Each row is followed by its class number.
[ 40   2 -11  -5 -14  26   9 -33 -16 -24 -40  60 -22  46 -29 -73  -4 -37
  10  -4   9  -2 -81  -4 -24  53   4  -1  -2   0 -54   7  -7  -3 -20 -37
  43  16  -3  36 -16  30  60]
0
[ 24  54 -49  55  -7 -36 -91  -5  32 -46  14   6  45 -10   0   2  25 -32
  -7   9 -42 -17 -15   5  10  28  78  -3 -35  35   1 -49 -23  22  -5   0
 -84  32 -43 -31  -5   1 -35]
10
[ 27   3  -2  -4  -2  28  -8 -45 -27 -26 -40  45 -26  41 -22 -74  13 -40
  24   4  18   0 -76   7 -30  52  -5  -4   3 -22 -46   4  -2   2 -12 -32
  29   8   4  60 -10  24  52]
8
[ 23   5  -5   9 -24   8 -51 -18 -25 -36 -33  72  -8  16   7 -64  25 -61
 -18 -17  -2 -37 -59  36 -27  18 -20  -2  27 -44 -29   5   0  -5 -63 -11
  60  10 -22  -3 -24  19  36]
8
[ 41  12  -8 -19 -17  29  -6 -33 -25 -46 -44  50 -20  48 -45 -73  16 -34
  19   1   7  -7 -72   1 -25  50   0   1  -3  -9 -54  16 -10  -1 -16 -24
  42   3  -9  38 -22  22  54]
5
[ 43   8  -7   2 -36  14 -48 -13 -37 -39 -38  77  -5  30  16 -59  23 -78
 -18 -16  -2 -46 -70  22 -14  27 -20  -2  35 -30 -25   9  -2  -8 -67  -9
  57  18 -31  -7 -31  10  32]
4
[ 42   8 -13   7 -21  -2 -49 -10 -11 -37 -41  65   7   9  10 -48  13 -64
 -36  -3  -3 -36 -47  23 -24  23 -14  -2  27 -26 -29   2   1   0 -61  -5
  56  21 -35 -12 -28  22  30]
6
[ 35  99   4  31 -77  41  -8  14  27 -57  -2 -17  14   5   8   0 -29 -30
 -25 -23 -16 -40 -39 -15   4  51 -21 -26   8  29 -40  52  -8  28   9  20
  12 -10  23 -42 -41  11  34]
4
[ 37   4  -9  -3 -20  29  -4 -37 -25 -27 -43  50 -14  50 -15 -68   3 -52
  25   5  12  -5 -82 -11 -12  60   2   3   8  -4 -53  12  -4   6 -17 -27
  28  16 -17  44 -23  15  55]
4
[ 27  27 -22  11 -40  -3  30   9  27  -4  15  50  37  23  47 -33 -17 -22
  21  16 -49  11  27 -27 -16  33 -60 -21  37   6  -2 -10 -22 -35  26  39
  53  28  -7 -40 -38  40 -28]
9
[ 30  43 -53  49  -2 -24 -81   4  25 -38  24  16  38 -12  10 -24   1 -35
 -14  12 -38 -30 -13 -11   2  24  75   0 -24  31 -12 -36 -18  25 -13  12
 -72  49 -31 -27  -5  -4 -25]
7
[  41   20  -37   75  -11  -24 -108   16    0  -72    4   18   52   11
  -21  -38    0  -34   18  -10  -58  -26    7  -14    7   57   57   -5
  -47    9   12  -23  -14   37  -23   29  -71   37  -39  -14   -8  -35
  -25]
1
[ 26  48 -48  -3 -51  10  13  20   9 -73  10  18  21   3  42 -30  42 -25
  -5   9 -36 -19   6 -10  -6  20 -21 -25   7  -3 -12  21 -53 -24  27  -6
  57  23 -36 -76 -39  23 -22]
5
[ 21  30 -22   2 -28   1  21   5  47 -24  29  33  31  18  60 -19 -15 -25
  38  13 -54   3  29 -27 -12  36 -58 -23  40   1  -2 -18 -22 -36  25  37
  47  49 -11 -49 -33  43 -35]
10
[ 38   2  -8  -1 -11  24   4 -35  -9 -14 -46  52 -25  40 -22 -75   4 -44
  19  -2  13  14 -80 -14 -26  56  14   5  -3 -16 -47  13  -8  -2  -9 -34
  29   8  -8  45 -15  38  59]
0
[ 45  -4  -3  -4 -28  26 -10 -24 -35 -20 -46  61 -20  51 -49 -76 -11 -30
  15   3  10  10 -77  -9 -28  58 -10  -2  -5  -8 -45  15  -4   6  -4 -22
  32  -3  -2  52 -23  32  59]
9
[ 36   7  -6   7 -18   2 -52 -18 -23 -37 -28  73   5  24  12 -59  16 -60
 -22 -10  -1 -42 -47  20 -24  20 -17   0  35 -34 -25  13 -12 -10 -51  -1
  59  14 -31 -16 -23  18  44]
3
[ 10  30 -23   1 -14  -3  53  42  57 -44   3  -3  36  -8  34 -33 -16 -32
  27  32 -45   3  35 -59  -8  -2 -61 -23  36 -18  11  -6 -25 -27  32  -1
  70  30 -44 -61 -31  42 -49]
0
[ 22  46 -37  -5 -52  14  15  22   2 -64  -2  15  14   6  32 -21  21 -29
  10  18 -42  -9  17 -35  -1  18 -25 -29  15 -10   9  29 -39 -14  27  12
  55  23 -48 -57 -37  10 -12]
11
[ 32  87  15  13 -76  35 -46  31  36 -22 -18 -28  20  12  -7 -13 -52 -10
 -11 -19 -12 -39 -35 -45   9  16  -9 -26  12  38  -2  50 -30  19  10  31
   9 -26  -3 -35  -5  10  13]
11
[ 48 104   1  32 -77  34 -11  13  39 -60 -13 -22  16  -9  -8   3 -25 -16
 -46 -14 -10 -27 -17  -9   8  50 -28 -30  -1  31 -44  54  -9  25  16  19
  15 -11  17 -51 -41  21  31]
6
[ 24  82  -6  26 -60  42 -28  12  49 -10 -17 -11  21  17  22 -11 -47 -22
 -33 -41 -19  -8 -22 -21   3  37 -17 -17 -16  33 -20  70 -21  26  12  43
  -1 -19 -40 -25 -26  16  15]
11
[ 34  53 -46  57   3 -21 -97  -7  32 -42  13   3  42  -7  10  -3  25 -41
  -3  10 -44 -16 -11  11  13  29  84  -2 -23  29   5 -49 -24  17  -5   5
 -85  47 -46 -33  -3  -4 -32]
10
[ 27  38 -48  62  -1 -25 -86  -5  29 -27  21   8  50   1  21 -21   7 -28
 -17  -4 -32 -24  -7  14   7  25  84   2 -27  38   2 -28 -34  27  -8   9
 -79  35 -39 -27  -2   1 -12]
3
[  41   35  -36   76  -18  -42 -102    5    9  -47    7    9   50    3
  -13  -24   14  -40   12  -17  -59  -17    9   -7   18   52   66  -14
  -39   18    7  -23  -24   18  -11   17  -69   29  -36  -22   -3  -31
  -28]
10
[ 40  -3  -7   4 -29   6 -45 -25 -31 -46 -42  71  -7  23  27 -55  21 -78
 -19 -13  -4 -44 -69  22 -21  16 -20   7  36 -38 -19   8   8  -6 -75  -7
  53  14 -29  -7 -31  10  34]
4
[ 42  25 -30  78 -22 -50 -93  20  -5 -41   6  11  61   4 -13 -30  -9 -33
  13 -13 -57 -27   3  -9   5  54  71  -3 -42  16   4  -6 -34  33 -17  25
 -56  26 -31 -29   4 -31  -7]
3
[ 37 102   2  27 -64  43   1  21  32 -44   1  -7  17   0   4   6 -25 -15
 -42 -23 -21 -32 -26 -15   3  34 -19 -20  -2  29 -39  54 -12  18   9   8
  17 -12  10 -60 -40  17  35]
0
[ 26  51 -56  44  -7 -14 -87  -6  26 -33  10  12  42  -9  11 -19   4 -25
  -4  12 -45 -23  -6  10   8  30  90   0 -31  29   7 -60 -17  24 -13  10
 -77  47 -23 -26   0   2 -29]
2
[ 33  83  10  20 -76  18 -56  28  38 -43   1 -24  38  13   7 -13 -65  -4
 -17 -18 -15 -61 -36 -44   5  11 -25 -20  21  50  -7  54 -40  15  18  27
  14 -24   7 -40   0  14  14]
3
[ 22  78  -7  35 -58  39 -43   3  54 -26 -12 -10  28  11  37 -23 -48 -21
 -42 -44 -20 -18 -28 -14  -6  37 -33 -13  -8  21 -26  62 -11  24  16  27
   8 -17 -28 -10 -22  19  10]
8
[ 28  73  11  19 -79  10 -41  29  27 -23   3 -29  39  18  15 -15 -58  -4
 -21 -25 -11 -56 -34 -48  15  14 -14 -20  20  53  -4  53 -37  16   1  18
   8 -24   8 -51  -8  12  18]
3
[ 37  20 -29   1 -25   4  30  18  37 -11  19  36  34  12  70 -47 -22 -18
  30  15 -42   1  33 -45 -20  40 -65 -18  30  -3 -15   3 -17 -24  18  36
  55  34 -10 -43 -28  46 -33]
7
[ 23  36 -26   8 -15   1  27  34  53 -43 -14  -7  47 -16  31 -16 -22 -26
  13  33 -39   4  49 -53  -5  20 -61 -32  22 -13   3  -6 -28 -16  52   5
  67  36 -37 -52 -33  46 -50]
6
[ 25  86  -6  31 -64  34 -48  10  59 -23  -8 -21  31   7  28  -9 -40 -20
 -20 -37 -19  -4 -22 -31   3  46 -33 -18 -15  24 -18  66 -14  23  23  37
 -13 -16 -48 -21 -29  17   5]
10
[ 31  84  11   7 -86  27 -39  35  24 -26 -18 -23  23   9   0 -10 -50 -12
 -31 -20  -8 -46 -38 -41  10  10 -16 -24  10  34  -5  47 -32  17   5  20
  21 -35  -7 -46 -10  13   9]
11
[ 33  38 -36  17 -66   5  -3  19  -5 -63  -3  18  30   6  34 -35  16 -30
   0  21 -40  -6  -2 -32  -8  20 -32 -30  13  -8  12  10 -46 -21  40   3
  48  28 -41 -57 -41  30 -24]
9
[ 31  53 -55  63  -3 -19 -82  -8  30 -27  15  20  44   0  21 -16   6 -56
  -1   0 -49 -29 -14  13  10  31  83   0 -16  44   1 -46 -18  23 -16   8
 -80  53 -26 -18 -10 -18 -31]
4
[ 20   0  -9  -5 -50  -8 -11 -34 -57  20 -35  81 -13  37  15 -39  49 -43
   9   1  10  -6 -82  45 -25  34   4  17   4 -10 -29  -2 -15  -1 -58 -26
  43  -9  -2 -19 -20  48  46]
2
[ 50  17  -1   9 -33   7 -60 -13 -26 -28 -44  76   1  19  -4 -69  10 -61
 -20  -3  -7 -34 -55  23 -30  17 -14  -3  34 -32 -18   1  -2 -13 -56   6
  49   3 -25  -8 -31  12  30]
9
[-15  39 -43  55  19 -40 -73  -4  -1 -42  19   9  68  24  12 -18  45 -27
   5  -8 -47 -46  16   7  22  19  37 -28 -52  54 -11 -42 -27   1 -11   4
 -58  28 -61 -11 -14 -51 -33]
10
[ -8  50 -42  52  12 -40 -44   9  -7 -65  17  20  68  21  -6 -30  50 -22
  -3   8 -57 -60  16  10  15  17  43 -19 -49  47 -30 -37 -21   3 -17   5
 -33  24 -40 -21 -16 -55 -16]
5
[ 54  43 -38  68 -21 -32 -82  18  13 -51  -3  14  55   1 -26 -44   6 -27
  12 -13 -61 -25  17  -4   9  51  68  -9 -39  19  -6 -20 -22  25 -17  27
 -57  20 -30 -25   0 -33 -23]
5
[ 31 112   8  32 -74  23 -25  13  35 -59   1 -26  14  -4  -1   9  -5 -12
 -28 -18 -18 -27 -24 -12   2  46 -16 -26  -9  21 -43  67 -16  22  18   8
   2 -32  12 -63 -41   5  28]
10
[ -1  31 -25 -15  -5   4  38  33  35 -31   0   0  42   2  41 -24  -9 -23
  38  41 -46   0  45 -57  -4   1 -49 -28  32 -15  20 -25 -23 -22  35  -1
  62  30 -29 -56 -31  44 -52]
2
[ 27  51 -55  63   2 -19 -76 -15  22 -31  10  16  42   2  16 -13  23 -56
  -1  10 -41 -31 -19  11  18  32  81   0 -14  43  -6 -49 -23  18 -17  -5
 -72  58 -32 -28 -10 -16 -22]
4
[ 42  73  10  27 -74  29 -71  25  30 -60 -16 -30  27  18   1 -21 -51 -10
 -23 -25 -12 -58 -38 -43   6  26 -16 -24   7  43  -2  41 -28  21   9  19
   5 -25   2 -36  -3  -3   0]
1
[-20  31 -47  55  12 -32 -70  13  -8 -56  15  19  66  32   7 -37  35 -19
   8  -5 -49 -62  13   4  16  26  41 -22 -61  58 -19 -43 -21  16 -19   5
 -50  28 -48 -15 -16 -56 -27]
1
[ 31 102   2  31 -62  33  -1  23  35 -47  -1 -18  13   1   4  -3  -9 -15
 -35 -25 -13 -38 -25 -15   3  40 -13 -24  -8  30 -35  54 -16  14   3  10
  11 -23  13 -57 -39  14  36]
0
[ 25  71  -8  30 -54  27 -40  16  60 -22  -1 -22  42  14  34 -19 -61 -21
 -40 -39 -12 -10 -29 -24  -4  38 -22  -4  -5  29 -25  77 -23  31  17  37
   1 -14 -40 -22 -22  31  17]
3
[ 39  74   6  26 -73  26 -38  18  22 -35  -7 -26  24  21  13  -7 -38 -23
 -14 -27 -11 -53 -42 -38  21  26 -22 -26  20  55  -8  42 -27  16   2  16
   1 -19   9 -37  -7  -3  10]
4
[ 24 111   4  19 -67  34 -21  22  32 -61   3 -23   9   0 -10  17 -11 -15
 -26 -20 -17 -38 -27 -17   9  45 -22 -28  -7  32 -41  60 -17  20  17  10
   4 -23   8 -57 -42  13  29]
10
[ 32   1  -7 -16  -9  28  -4 -41 -37 -22 -45  58 -22  47 -24 -64  -1 -30
  22   5  10  -9 -72  -1 -22  56   6  -5  -1  -5 -41  -6  -1   3 -22 -28
  36   7  13  42  -9  34  55]
2
[ 33 102   4  27 -60  36 -23  17  32 -50   3 -18  25   7   4  -6 -32 -19
 -33 -24 -13 -37 -20 -13  -3  43 -32 -28   1  25 -43  64 -18  25  22  17
  14 -19  22 -56 -34  14  41]
3
[ 29  41 -42   9 -47  21 -10  15   4 -91  11  14  24  13  45 -28  29 -43
   4  21 -32 -18   5 -30  -1  27 -48 -26  17  -9  10  11 -37 -15  28  -1
  43  33 -37 -68 -40  16 -29]
1
[-10  32 -51  53  10 -47 -48  15   2 -39  11  20  71  21   5 -22  30 -17
 -11  -5 -44 -55  23   1  27  31  36 -30 -55  71 -30 -42 -25  10 -16   8
 -40  28 -42 -13 -15 -37 -21]
6
[-24  38 -34  52  17 -47 -68   1  -3 -64  14   8  66  18   7 -19  48 -16
   9  -5 -56 -55  14  -6  21   9  41 -34 -47  46 -12 -35 -15   5 -20   6
 -49  26 -54 -12 -15 -54 -24]
10
[ 22  -9 -11  11 -43  -1 -25 -22 -58   9 -25  71  -8  45  22 -50  64 -43
   8 -14  23  -5 -69  45 -23  47  -6  14  -6  -6 -32  17 -18   3 -48 -27
  31 -25  -6 -15 -24  26  45]
1
[ 39  20 -12   9 -24   2 -53 -23 -10 -31 -48  74  -7  13   7 -55  21 -74
 -27  -5   4 -40 -54  27 -13  30 -13  -4  18 -19 -33   6 -15 -17 -58  -3
  53  17 -30 -18 -32  17  28]
6
[ 29  -1  -7   2 -50 -15 -25 -37 -48  16 -29  69  -9  33  21 -33  61 -44
   2 -15  17   4 -73  48 -27  36 -11  11   1 -13 -26   5 -10  -6 -49 -29
  31 -26 -12 -11 -26  40  42]
10
[-15  31 -42  57   8 -46 -64  10 -14 -44  10  24  72  27  -7 -36  31 -19
  -1   3 -54 -51  15  -3  19   8  31 -26 -52  55 -15 -41 -22   0 -13  12
 -46  17 -46 -13 -19 -56 -25]
9
[ 29  42 -41   6 -32  14  27  10  15 -69   2  10  18  -4  59 -29  26 -32
   2  14 -40 -16  16 -34   0   7 -34 -26  19 -11   6  21 -35 -26  18  -5
  46  31 -48 -70 -39  13 -21]
0
[ 31 114   6  19 -76  46  -6   9  23 -39 -16 -16  10   2 -12   0 -21 -18
 -26 -16 -11 -25 -25  -4   4  36 -29 -29  -8  27 -42  58 -13  24  10  23
  16 -31  12 -56 -38   9  34]
11
[ 20  85  -9  22 -52  40 -34  11  56 -14 -20 -11  22  14  21 -18 -44 -16
 -24 -39 -18  -9 -22 -27  -1  36 -15 -18 -18  32 -28  79 -23  28  14  43
  -3 -24 -47 -21 -22   8  16]
11
[ 27  70  -6  32 -66  31 -50  17  39 -30 -20  -3  34  17  16 -20 -51 -13
 -46 -38 -21  -9 -40 -28  -6  35 -22 -11 -17  33 -21  74 -18  22  15  38
   5 -29 -41 -13 -33  17  18]
9
[ 18  52 -55  40   0 -15 -80   1  18 -26   8  23  41   1   2  -9  13 -50
  -9   1 -41 -22 -12   9  10  22  76  -3 -32  32  -6 -43 -29  23  -9  16
 -72  33 -37 -25  -8   2 -25]
11
[ 35  43 -45   9 -56   6  17  16   6 -45  12  20  23  10  63 -20  16 -52
   5   4 -38 -14   0 -25  -2  38 -34 -26  23  -1  -3  18 -44 -14  29  -8
  42  40 -27 -62 -40  24 -31]
4
[ 41 100   6  37 -68  37 -21  28  33 -63 -10 -22  18  -7  -9  19 -21 -12
 -40 -17 -16 -33 -17  -5  12  49 -18 -31  -9  39 -43  56 -22  25  21  24
  16 -12  18 -64 -36  21  31]
6
[ 40  90  13  23 -77  25 -41  34  33 -31 -15 -19  18   8  -1  -9 -52 -18
 -21 -21 -21 -48 -28 -35   1  11 -17 -30  12  39   3  50 -31  22  13  27
   5 -35   5 -41  -2  10   2]
11
[ 41  27 -39  79 -17 -40 -92  11   0 -42  -6  20  56   6 -31 -44   2 -23
  10  -8 -59 -15  11 -17  11  44  59 -17 -39  23  -1 -18 -18  27 -10  20
 -66  22 -32 -16  -6 -35 -14]
9
[ 25  38 -27   7 -22   0  24  -4  42 -22  25  41  31  11  68 -16  -1 -24
  29   7 -51  -3  43 -27  -7  36 -58 -29  37  -3  -3  -9 -24 -37  26  36
  39  39 -20 -46 -35  36 -39]
10
[ 55  28 -37  79 -25 -41 -85  21  -4 -61  -9  13  60  -9 -25 -23  -4 -38
   2  -1 -54 -25   4 -14  15  60  66 -16 -43  20   1 -29 -25  36 -18  24
 -57  41 -38 -21  -6 -22 -20]
6
[ 31 102   7  37 -70  44 -27  16  34 -63  -1 -16   6   8  -1  -5 -22 -17
 -25 -20 -14 -40 -21 -13  -3  52 -34 -27  -8  26 -28  55  -8  26  17  22
   1 -18  24 -49 -36   5  25]
1
[ 45  33 -50  64  -4 -33 -92   6  -3 -43   0  29  51   2  -5 -26  -2 -33
  14  -9 -65 -31  14 -10   4  55  77 -10 -39  17   8 -39 -22  32 -21  21
 -66  32 -23 -22   3 -24 -22]
2
[ 32   6  -9 -23 -10  33  -4 -39 -30 -14 -44  54 -22  57 -20 -67  -2 -38
  29   7   4  -3 -68  -4 -22  55   6  -2   4  -2 -38  -4  -5  -1 -10 -25
  33  15   5  49 -14  35  50]
2
[ 42  17 -39  64  -6 -42 -86  17  -5 -50   3  16  45  -2 -17 -37   3 -29
  24  -8 -60 -23  11 -25   7  42  63  -3 -38  17  -6   3 -18  30 -27  23
 -54  30 -36 -20  -6 -36 -18]
7
[ 29  45 -60  65   6 -32 -75  -4  41 -35   9  13  45 -14  11 -11  10 -43
 -15   9 -40 -22  -4  13  14  36  83  -4 -29  48  -4 -46 -30  23 -14  14
 -79  56 -39 -22  -7   7 -32]
6
[ 29   5  -2   2 -21   4 -48 -24 -21 -43 -29  64  -3  23   4 -61   6 -58
 -24 -17   3 -43 -51  23 -22  16 -25   2  25 -34 -24  25  -7 -10 -60   2
  58   9 -29  -6 -30  14  43]
3
[ 28  40 -38   3 -52   5  15  15   3 -50  19  14  31  10  45 -31   8 -33
   2  11 -30 -11  20 -20  -3  25 -34 -26  20  -6  -1  19 -55 -22  36  -7
  59  32 -26 -72 -45  28 -17]
3
[ 15  50 -54  52   1 -27 -90  -7  28 -33  22   9  41  -6  18  -6  14 -39
  -7  -5 -43 -33 -11  13  10  26  82  -4 -27  41   6 -45 -28  15 -12   8
 -81  43 -43 -16  -9  -2 -34]
10
[ 36  85   4  27 -73  21 -31  27  48 -37  -4 -31  21  10  15 -19 -44 -16
 -27 -18 -18 -54 -37 -51  12  12  -9 -19  15  45  -3  43 -35   7   2  11
   4 -15 -12 -52 -11   5  10]
0
[ 14  33 -22   5 -14   2  53  45  49 -34   0  -5  42 -11  37 -26 -12 -35
  21  31 -37   9  36 -68  -7   6 -54 -30  33 -24  12 -15 -26 -21  44  -6
  62  28 -46 -58 -29  50 -45]
0
[  5  28 -20   2  -8  -6  55  41  42 -33  -1  -4  45  -4  40 -29  -1 -25
  23  29 -42  -1  35 -57  -7  -2 -56 -27  29 -16   7  -6 -29 -25  30 -13
  73  30 -46 -63 -31  39 -46]
0
[ 27  -2  -7  12 -25   3 -49 -18 -27 -46 -41  76  -4  20  -4 -75  12 -63
 -22  -5  -8 -29 -56  19 -27   3 -26  -2  28 -37 -17  13   6 -11 -56   0
  53   3 -34   4 -36  11  35]
9
[  7  35 -27   1 -13  12  17  41  41 -46  -1   1  45   5  34 -35 -17 -33
  37  31 -38  -3  31 -61 -10  17 -68 -30  21 -11  16  -9 -21 -11  47  -4
  51  31 -30 -45 -29  41 -60]
1
[ 32  99   9  37 -68  33 -17  13  23 -47 -23 -20  12   9 -22 -11 -21 -17
 -29 -14 -15 -29 -32 -15   7  39 -24 -28  -9  35 -47  51 -15  16  24  18
   3 -31  14 -50 -39   8  34]
9
[ 27  30 -21   9 -21  13  20  13  38 -39  23  41  28  25  69 -34  -5 -19
  32  17 -48  -7  27 -36  -9  47 -40 -20  29   4  -2  -4 -23 -25  15  38
  36  39  -2 -56 -32  27 -31]
1
[ 26  -7  -7  11 -48 -21 -16 -29 -46  15 -29  68  -8  31  22 -31  61 -46
   5 -17  11  15 -69  45 -26  45 -16  11  -8 -21 -28  18 -12  -5 -42 -26
  35 -26 -16 -13 -24  44  36]
10
[ 23  27 -25   8 -20   3  46   7  43 -14  23  44  28  13  70 -26 -12 -21
  28   8 -53  -1  26 -31 -14  31 -46 -16  29   0  -6  -2 -25 -35   9  32
  49  44 -10 -57 -31  36 -24]
0
[ 37   4 -11   1 -24  11 -49  -8 -24 -37 -34  64 -11  16  11 -73  20 -68
 -18  -4  -1 -34 -62  15 -25  17  -8   2  34 -30 -31  17   5  -8 -64  -7
  65  19 -28 -11 -28  22  41]
7
